Small tables with named rows and columns. After each table, cells are looked up by row and column.

leb =
columns: dut, mizure, vig, fevan, nivule
veg: [6554, 4924, 4112, 3114, 7308]
gede: [3962, 7537, 2974, 6706, 7394]
mafovi: [4847, 8567, 2607, 7075, 7538]
vor: [4600, 3705, 2279, 5834, 5492]
mib: [3617, 8350, 5271, 6542, 8013]
ruvurug: [4979, 5616, 2978, 8560, 5970]
mor: [7308, 8459, 3233, 3915, 7491]
noli: [2336, 5381, 2943, 7111, 7029]
naz: [8844, 8442, 2792, 6281, 7954]
nalotav: [5921, 8910, 3432, 3846, 6397]
puv: [3393, 8755, 1595, 4034, 7730]

fevan of naz: 6281
nivule of naz: 7954
mizure of vor: 3705
nivule of mib: 8013
mizure of mor: 8459
dut of mafovi: 4847
dut of veg: 6554
nivule of noli: 7029
mizure of gede: 7537
mizure of veg: 4924
nivule of nalotav: 6397
vig of ruvurug: 2978
fevan of mafovi: 7075
fevan of ruvurug: 8560
mizure of nalotav: 8910
Which row has the largest vig? mib

zivaru =
,pegudof,bidegam,kun,zegotu,dukivot,gaset,veb,tabibe,tumudek
daz,165,153,146,152,147,165,155,150,157
sel,167,152,145,151,146,166,156,149,159
bal,195,165,222,191,154,157,156,114,166
ribet,147,156,165,150,160,166,169,162,151
bif,138,151,158,154,174,169,142,127,148
kol,157,154,155,152,148,156,157,157,155
sasob,145,146,160,170,165,156,133,195,88
nupuzuk,169,157,147,154,119,172,169,176,150
rikesa,167,156,173,163,154,154,156,143,158
godu,208,167,133,155,26,224,204,237,134

What is the zegotu of daz in zivaru?
152
What is the dukivot of nupuzuk in zivaru?
119
What is the zegotu of rikesa in zivaru?
163
What is the gaset of sel in zivaru?
166
What is the zegotu of kol in zivaru?
152
What is the dukivot of bal in zivaru?
154
What is the zegotu of ribet in zivaru?
150
What is the kun of godu in zivaru?
133
What is the veb of godu in zivaru?
204
What is the veb of nupuzuk in zivaru?
169
What is the kun of ribet in zivaru?
165
Row with the largest bidegam: godu

Table mulugaf
|  | rori | nopomep | zuvil | fub |
|---|---|---|---|---|
| vineg | 93 | 146 | 198 | 205 |
| tokas | 194 | 169 | 63 | 58 |
| zagoten | 141 | 215 | 177 | 119 |

rori of tokas is 194
nopomep of zagoten is 215
nopomep of vineg is 146
fub of zagoten is 119
nopomep of tokas is 169
zuvil of zagoten is 177
fub of vineg is 205
zuvil of vineg is 198
zuvil of tokas is 63
rori of zagoten is 141
fub of tokas is 58
rori of vineg is 93
Row with the largest rori: tokas

renano =
|  | bifibu | zamulal | gomugin | buluz | fero | runib | rosug |
|---|---|---|---|---|---|---|---|
| vekudo | 164 | 155 | 163 | 169 | 160 | 169 | 179 |
| tevilof | 141 | 153 | 119 | 133 | 169 | 166 | 149 |
| bam | 135 | 96 | 113 | 126 | 142 | 161 | 164 |
| kezage | 131 | 74 | 110 | 124 | 133 | 157 | 168 |
| ginir | 173 | 167 | 94 | 184 | 146 | 232 | 198 |
| govivaf | 127 | 20 | 102 | 121 | 112 | 151 | 180 |
| fazekit | 173 | 151 | 164 | 179 | 167 | 155 | 176 |
| divob | 136 | 118 | 116 | 130 | 153 | 163 | 158 |
| guz | 139 | 143 | 119 | 129 | 164 | 165 | 152 |

bifibu of divob is 136
rosug of tevilof is 149
gomugin of tevilof is 119
gomugin of divob is 116
fero of bam is 142
bifibu of fazekit is 173
zamulal of bam is 96
rosug of ginir is 198
fero of tevilof is 169
fero of ginir is 146
runib of fazekit is 155
rosug of vekudo is 179
bifibu of kezage is 131

rop =
|  | duz | lavog | gadob | pobufa | zib |
|---|---|---|---|---|---|
| lekep | 157 | 137 | 159 | 125 | 178 |
| nif | 157 | 150 | 166 | 129 | 187 |
| vaveke | 132 | 147 | 179 | 189 | 100 |
| zale | 151 | 151 | 146 | 129 | 178 |
| bufut | 154 | 129 | 162 | 118 | 202 |
| mis | 28 | 145 | 233 | 199 | 92 |
| pip | 155 | 190 | 117 | 207 | 174 |
| pem | 74 | 136 | 237 | 171 | 162 |
| zozudo | 108 | 125 | 218 | 125 | 201 |

What is the duz of zozudo in rop? 108
What is the gadob of lekep in rop? 159
What is the duz of bufut in rop? 154
What is the zib of zozudo in rop? 201
What is the lavog of lekep in rop? 137
What is the lavog of pem in rop? 136
What is the gadob of vaveke in rop? 179
What is the lavog of bufut in rop? 129

niz:
            miv  vogofir     duk  gasobi  nidimuf    fube     zuv  sopibe     dod     lik
zaz      -72.39    -5.91  -61.71  -62.45    14.79  -22.97  -34.97    3.41    7.42  -11.42
dabuvof   -5.65   -14.90  -28.62  -55.86   -10.84  -31.52  -82.79    4.29  -25.12   -7.51
bov        4.20   -31.95  -10.17  -20.91   -41.12   19.45  -63.74  -37.26  -65.41  -46.33
pomekek  -10.46   -42.19  -21.77  -37.71    22.05   45.07  -75.31  -35.88  -87.51  -53.47
zomen    -79.65    -5.62  -67.33  -39.72   -31.16  -34.47    4.53  -10.00   23.89  -22.07
kefanor  -62.78   -16.92  -23.07  -40.81    13.89  -25.04   17.59   -8.40   -5.79    7.15
zug      -41.70   -12.12  -47.36  -50.03    -4.65   13.02  -44.69   -2.46  -22.84  -26.52
kib      -74.15   -40.90  -22.04  -27.93    47.74  -24.69   35.34  -37.30  -30.30  -14.61
temeve   -23.27   -41.62  -46.98  -36.21    -1.17   58.15  -67.00  -43.48  -82.21  -67.57
gizabe   -87.69   -30.30  -45.32  -27.66    31.47    9.23   42.99  -29.40  -21.62  -32.76
sukeva   -85.76   -43.29  -38.00  -34.64    68.65   15.10   26.74  -39.22  -45.73  -33.08
fet      -81.32   -44.37  -48.32  -10.20    -1.02  -68.53   31.27  -60.44   -7.80  -45.97

zuv of fet = 31.27
sopibe of dabuvof = 4.29
miv of zaz = -72.39
duk of fet = -48.32
duk of gizabe = -45.32
zuv of sukeva = 26.74
miv of dabuvof = -5.65
vogofir of kib = -40.90
zuv of zomen = 4.53
Which row has the largest sopibe? dabuvof

